How the nodes are linked:
z16: f>z712, i>z913, o>z369, g>none, w>z219, e>z84
z396: f>z72, i>z686, o>z193, g>z263, w>z114, e>z651
z369: f>z877, i>z585, o>none, g>none, w>z16, e>z331
z133: f>z247, i>z798, o>z712, g>none, w>none, e>z219
z80: f>z93, i>z629, o>none, g>z877, w>z199, e>z585
z93: f>z585, i>z907, o>none, g>z331, w>z10, e>z80
z793: f>z850, i>z949, o>none, g>z60, w>z72, e>z193
z98: f>z114, i>z812, o>z651, g>z275, w>none, e>z347
z199: f>z10, i>z904, o>z80, g>z712, w>z798, e>z913
z33: f>z885, i>z72, o>z60, g>none, w>z642, e>z263
z852: f>z637, i>none, o>none, g>z850, w>z390, e>z949
z949: f>z852, i>none, o>none, g>z793, w>z983, e>z637
z877: f>z331, i>z80, o>none, g>none, w>z712, e>z369
z907: f>z61, i>none, o>none, g>z93, w>z894, e>z629
z456: f>z517, i>none, o>z894, g>z451, w>none, e>z187
z885: f>z263, i>z651, o>z221, g>none, w>z275, e>z33
z712: f>z84, i>z199, o>z877, g>none, w>z133, e>z16
z10: f>z913, i>z894, o>z93, g>z84, w>z451, e>z199
z983: f>z390, i>none, o>z949, g>z72, w>z177, e>z686
z651: f>z396, i>z390, o>z850, g>z885, w>z98, e>z72
z517: f>z187, i>none, o>z975, g>z430, w>none, e>z456
z642: f>z275, i>z347, o>z33, g>none, w>none, e>z81
z219: f>z133, i>z430, o>z16, g>none, w>none, e>z247
z84: f>z16, i>z10, o>z331, g>none, w>z247, e>z712
z462: f>z60, i>z193, o>none, g>none, w>z263, e>z221
z913: f>z199, i>z975, o>z585, g>z16, w>z430, e>z10
z331: f>z369, i>z93, o>none, g>none, w>z84, e>z877
z637: f>z949, i>none, o>none, g>z193, w>z686, e>z852
z263: f>z33, i>z396, o>z462, g>none, w>z81, e>z885
z451: f>z430, i>z456, o>z10, g>z247, w>none, e>z798
z850: f>z193, i>z852, o>none, g>z221, w>z651, e>z793
z548: f>z177, i>none, o>z686, g>z114, w>none, e>z812
z187: f>z456, i>none, o>z904, g>z798, w>none, e>z517
z585: f>z80, i>z61, o>none, g>z369, w>z913, e>z93
z61: f>z629, i>none, o>none, g>z585, w>z975, e>z907
z686: f>z983, i>none, o>z637, g>z396, w>z548, e>z390
z275: f>z81, i>z98, o>z885, g>none, w>none, e>z642
z60: f>z221, i>z793, o>none, g>none, w>z33, e>z462
z975: f>z904, i>none, o>z61, g>z913, w>z517, e>z894
z430: f>z798, i>z517, o>z913, g>z219, w>none, e>z451
z193: f>z793, i>z637, o>none, g>z462, w>z396, e>z850
z390: f>z686, i>none, o>z852, g>z651, w>z812, e>z983
z894: f>z975, i>none, o>z907, g>z10, w>z456, e>z904
z247: f>z219, i>z451, o>z84, g>none, w>none, e>z133
z221: f>z462, i>z850, o>none, g>none, w>z885, e>z60
z812: f>z548, i>none, o>z390, g>z98, w>none, e>z177
z798: f>z451, i>z187, o>z199, g>z133, w>none, e>z430
z177: f>z812, i>none, o>z983, g>z347, w>none, e>z548
z347: f>z98, i>z177, o>z72, g>z642, w>none, e>z114
z114: f>z347, i>z548, o>z396, g>z81, w>none, e>z98
z81: f>z642, i>z114, o>z263, g>none, w>none, e>z275
z72: f>z651, i>z983, o>z793, g>z33, w>z347, e>z396
z629: f>z907, i>none, o>none, g>z80, w>z904, e>z61
z904: f>z894, i>none, o>z629, g>z199, w>z187, e>z975

The rows follow the links: the fewer symbols apart two nodes are, the more alike their rows tend to be.

Rows with their nodes:
[  81  -13  -52   63   83   22  -17   44  -26   -9   12  -14  -38  -54    4  -37   17   19   21  -78 -103  -25  -49   22  -24  123  -39   -3   57   94   69   25   45   89  -76  -40   39  -38  -14   44   47   54  -13    4  -23  -67]
node: z885
[ -93   59   34  -11  -31  -66   25   54   12  -19   -5   62   20   17    9   33  -14   -9  -31   -3   84   19   57   12   24  -95   22   16   -6  -48  -78  -55    6  -76   44   48  -57  135    0  -30  -45  -26   39    6   84   20]
node: z629
[-110    4   75  -69  -53  -21   15    0  -15    4   29   36   16   33  -22  -27  100    3  -18  -15   66   74   57    3   56  -90   55   76    3  -60 -104  -23   37  -74  -16   29  -30   83   28   -6  -45    8   31  -12   10   14]
node: z904
[ -12   28   36  -74  -73   -9  -15  -86   24   15    6  -24   51   -3   12   71   66  -27  -77   75   22   44   31   47   62  -37   46   60  -99  -87  -36   -3    6 -114   50   -8   25   45   45  -33  -47  -26   61  -27  -50   48]
node: z975
[ -39   14  -40  102   35  -17  -29   76  -42  -26  -34   63  -70  -10  -48    8  -49   23   52  -71  -41  -69    7  -22  -17   48  -83  -28   29  105   35  -50  -23   77   16   10  -31   71  -61   42   43    1  -21  -26  112  -26]
node: z60
[ -40   42   -4   85   -8  -79  -14   90  -28    9  -19   49  -67   -6  -68   39  -41   39    2  -70   -6  -71   -8   -6   -1  -33  -71  -23  -12   55  -41  -36  -16   55   -6   26  -30  115  -56   25  -18   32   -5  -17  150  -16]
node: z793
[  60   40  -52  -22   50   87   17   12   14  -16   29   19   69  -18  101  -27   70  -21  -46  -21   12   99   53   56    4   17   53   71   83  -49  -11    2   76  -54  -30  -36   -3   22   12  -43    3  -11   15   19  -53  -30]
node: z10
[   8   59   -7  -62  -17  -21   33    4   38   12   22  -20   93   -2   68   16   76    3  -53    9   40   56    8   70   22  -60   69   77   22  -92  -70   22   65  -77  -48  -29   -9   -2   28  -69  -50    1   23   50  -28  -33]
node: z894
[  21   90  -87   41   86   18   14   51  -24  -17  -23   33   53  -22  107   42  -40  -35  -22    5   53   30   37   85   -4   29   25   48   79  -50  -17  -40   34  -53   35  -17  -61   76  -81  -69  -31  -41   11   63   42  -42]
node: z93
[ -54 -104   48  -25  -62  -48    6  -14    7   12   26    0  -82   45  -98  -76    3   52   66  -28   43   -8  -33  -78  -14  -61  -43  -67    8   37  -47   23  -32   96  -54   29  -28  -78   47   56   21   65  -36   26  -23   36]
node: z347
[  46   35  -52   77   27   12  -48   35  -38   12  -61    4  -50  -72  -31   64  -54  -18   -8   -8  -42 -101  -20   -5  -37   98  -51  -28  -28   93   79  -18  -50   41   54    2   36   47  -67   19   38  -44   17  -45   80    8]
node: z462
[  39  -65  -56    5   78  100   26  -50    9  -27    7  -14  -11   23  101  -70   -3  -10   49   53   18   59   34  -22  -31   40   17   15  134    4   51   14   -3    5    4   -8    3 -103    4  -27   69  -36  -38   35  -83  -10]
node: z247
[  68    6   16  -19  -81  -11  -64  -20  -29   42  -31  -57  -15  -38  -64   50   57   -8  -35   -7 -105 -101  -77   28    0   50  -24   -3 -132   55   38   35  -40   55  -23  -33   97   -4    1   28    6   15   20  -84   -4    0]
node: z396

Each walk starts at a row. The symbols on each line, taken left to right, move it on to the next node.
Answer with the node's row; about right is enough.
[  57  -86    4   15  -23   35  -45  -75    2    1  -12  -47  -43  -15  -20  -25  -35  -16   44   -2  -60  -24  -51  -46  -23   52  -38  -72  -17   65   89   30  -81   84   -9  -15   61 -130    3   49   59  -10  -45  -32  -44   18]
i f o e f: [ -57  -57   76   15  -70  -31  -39   74  -15   17   31   12  -59    3 -114  -62   40   61   10  -94  -37  -59  -24  -16    3  -35  -31    8  -34   65  -33  -31   40   98  -86    2    6   58   24   78    7   83  -21  -33   35  -35]
w i o e g w: [  48  -65   28  -14  -65   -3    1  -87   27   26   11  -71  -21   22  -60  -13  -25   30   19   35  -58  -47  -86  -27  -11   -1  -19  -83  -79   12   32   81  -72   67   -5    4   51 -129   28   27   13   12  -19   -5  -77   29]
[ -57   76   34    0  -61 -134   11   87  -26   23  -21    9  -24   31  -77   57  -10   48  -22  -29    9  -48  -24   14   29  -81   -7  -35  -66  -31  -80  -30   -4   35  -12   38  -53   88   -8    5  -61   28   17   18  105    1]
g e w o e f: [  16   61  -30   52  -19  -52  -38   39  -22   21  -58    2  -26  -49  -31  115  -80   -4  -50   -6  -49 -104  -84   45   -4   56  -25  -40 -107   20   32    4  -39   44   47  -18   28   70  -63    6  -10  -24   26  -38   67   -6]
e f f i e: [ -25   85    4   -3  -41  -92    0   34  -28   22  -26  -18   11  -27  -37  122  -41  -16  -74   13  -44  -74  -79   63    2  -34    7  -24 -139  -43  -68   29  -26  -18   -1    3   -9   49  -48   -6  -69   14   13   11   49   -3]
[   5   21   67  -68  -86  -79  -10    8    3   28   -7  -84   22  -17  -75   66   42   24  -59  -11  -52  -70  -87   53   22  -35   16    2 -155  -35  -34   66  -36    1   -8   -7   55   21   30   17  -70   27   41  -31  -25   -1]
w f o g w g: [  -2 -106   24   39   14    5  -10  -29  -14  -27   12    9  -58    7  -46 -104   -2   31   84  -27  -15  -13  -16 -104  -46   24  -62  -79   60   95   53  -16   -5  111  -39   15    1 -103   23   67   66   25  -64  -38   -7   27]
f f i e o e g: [  14  -72  -14   63   16   34  -49   40  -28  -21   34   53  -68  -30  -70  -55   12   20   36  -89  -41  -35    2  -46  -16   36  -70  -15   40  147   53  -35   29  110  -58   -7   13   20   -8   82   40   48  -32  -67   25  -21]
[ 101  -32  -20   49  -19   49  -55  -29  -14    3  -10  -25  -48  -67  -46    5    2  -10    4  -38 -106  -74  -24    1  -21  105  -29   -5  -38  109  102   34  -21   43    1  -17   91  -33  -22   53   53  -11    3  -88    1    6]
f i i f f w: [  -1  -26   41  -57  -60  -63   29  -89   21   21    4  -72  -12   38  -50   36   13    6  -13   49  -11  -47  -75  -19    3  -61   -8  -68  -97  -55  -47   73  -48   11  -16    2   23  -96   51   21  -43    7   -8    8  -74   47]
f e g e e g f: [  58  -48  -32   20   36   44   -3  -16   19  -19   25  -49  -18   13   23  -73  -30   34   44  -16  -59  -13  -63  -14  -43   46  -38  -39   72   35   63   43    4  113  -81  -16   -1 -138   12   33   62   54  -70   47  -39  -24]
[ -44   86   -4  -26  -29  -47    2  -11   -6   20  -32   13   62  -13   19  105  -33  -48  -37   47   74  -30    6   62   25  -38   63   34  -89  -80  -32  -15  -11 -116   87    9  -30   76  -43  -40  -68  -51   54    1   16   14]
f e w e o: [ -24   94  -19  -18   31  -45   34   49   18    4    6    5   59    3   78   60   -6  -11  -62   27   59   20   12   88   18  -43   61   58   14 -106  -78  -24   23  -99   15   -2  -64   73  -40  -60  -79   -6   27   52   33  -16]
[ -10  -22   20  -80  -17  -57   62   -6   31   -2   36  -85   12   55  -13   10   24   37  -10   -3   -4   -9 -112   20  -18  -70   17  -50  -26  -91  -97   71   22   55  -83   11  -14 -109   36  -18  -22   91   -1   78  -77  -30]
e e f g f: [  30  -56  -14   -9   15    9   34  -18   22  -10   27  -82  -21   25   23  -44   17   53   68    8  -34   -5  -86    7  -39    7    4  -55   51  -18    2   57   10  101  -76  -18   13 -166   26   -3   26   88  -53   65  -71  -36]
o i w o g: [  68    7  -52  -23   19  -39    9   66   18   -2   23  -52    4  -27  -22   -4   62   64  -40  -75 -101  -49  -93  100  -14   33   22    7   -3    2   -3   64   74   73 -133  -48    8  -27    3   21   -1   87  -15   30  -14  -86]
[ -79    6   56  -35  -84  -93  -20   44    0   34   12   13  -17   51  -91   -7   61   50  -49  -41  -10  -34   -7    3   31  -94  -37   -8  -77  -16 -101   20   24   43  -85   33    0   76   49   54  -70   76   22    0   29  -11]
w e g o o e: [  46   74  -81   69   75  -81   16  110  -30    3  -33  -10   19  -18   -7   73  -66   15  -26  -55  -26  -73  -59   72    6   14   -6  -10   13  -12  -34   30   28   56  -41  -36  -41   38  -85    0  -17   38   12   67   64  -67]
w f i e: [  32   37   -5  -37  -17  -78   18   64   13   14   48  -61   41   -2  -25   32   56   45  -68  -40  -38  -46  -91   77   27  -36   20   39  -43  -71  -75   45   42   27  -93  -22   18   -4   16   -8  -61   83   35   46   -6  -30]
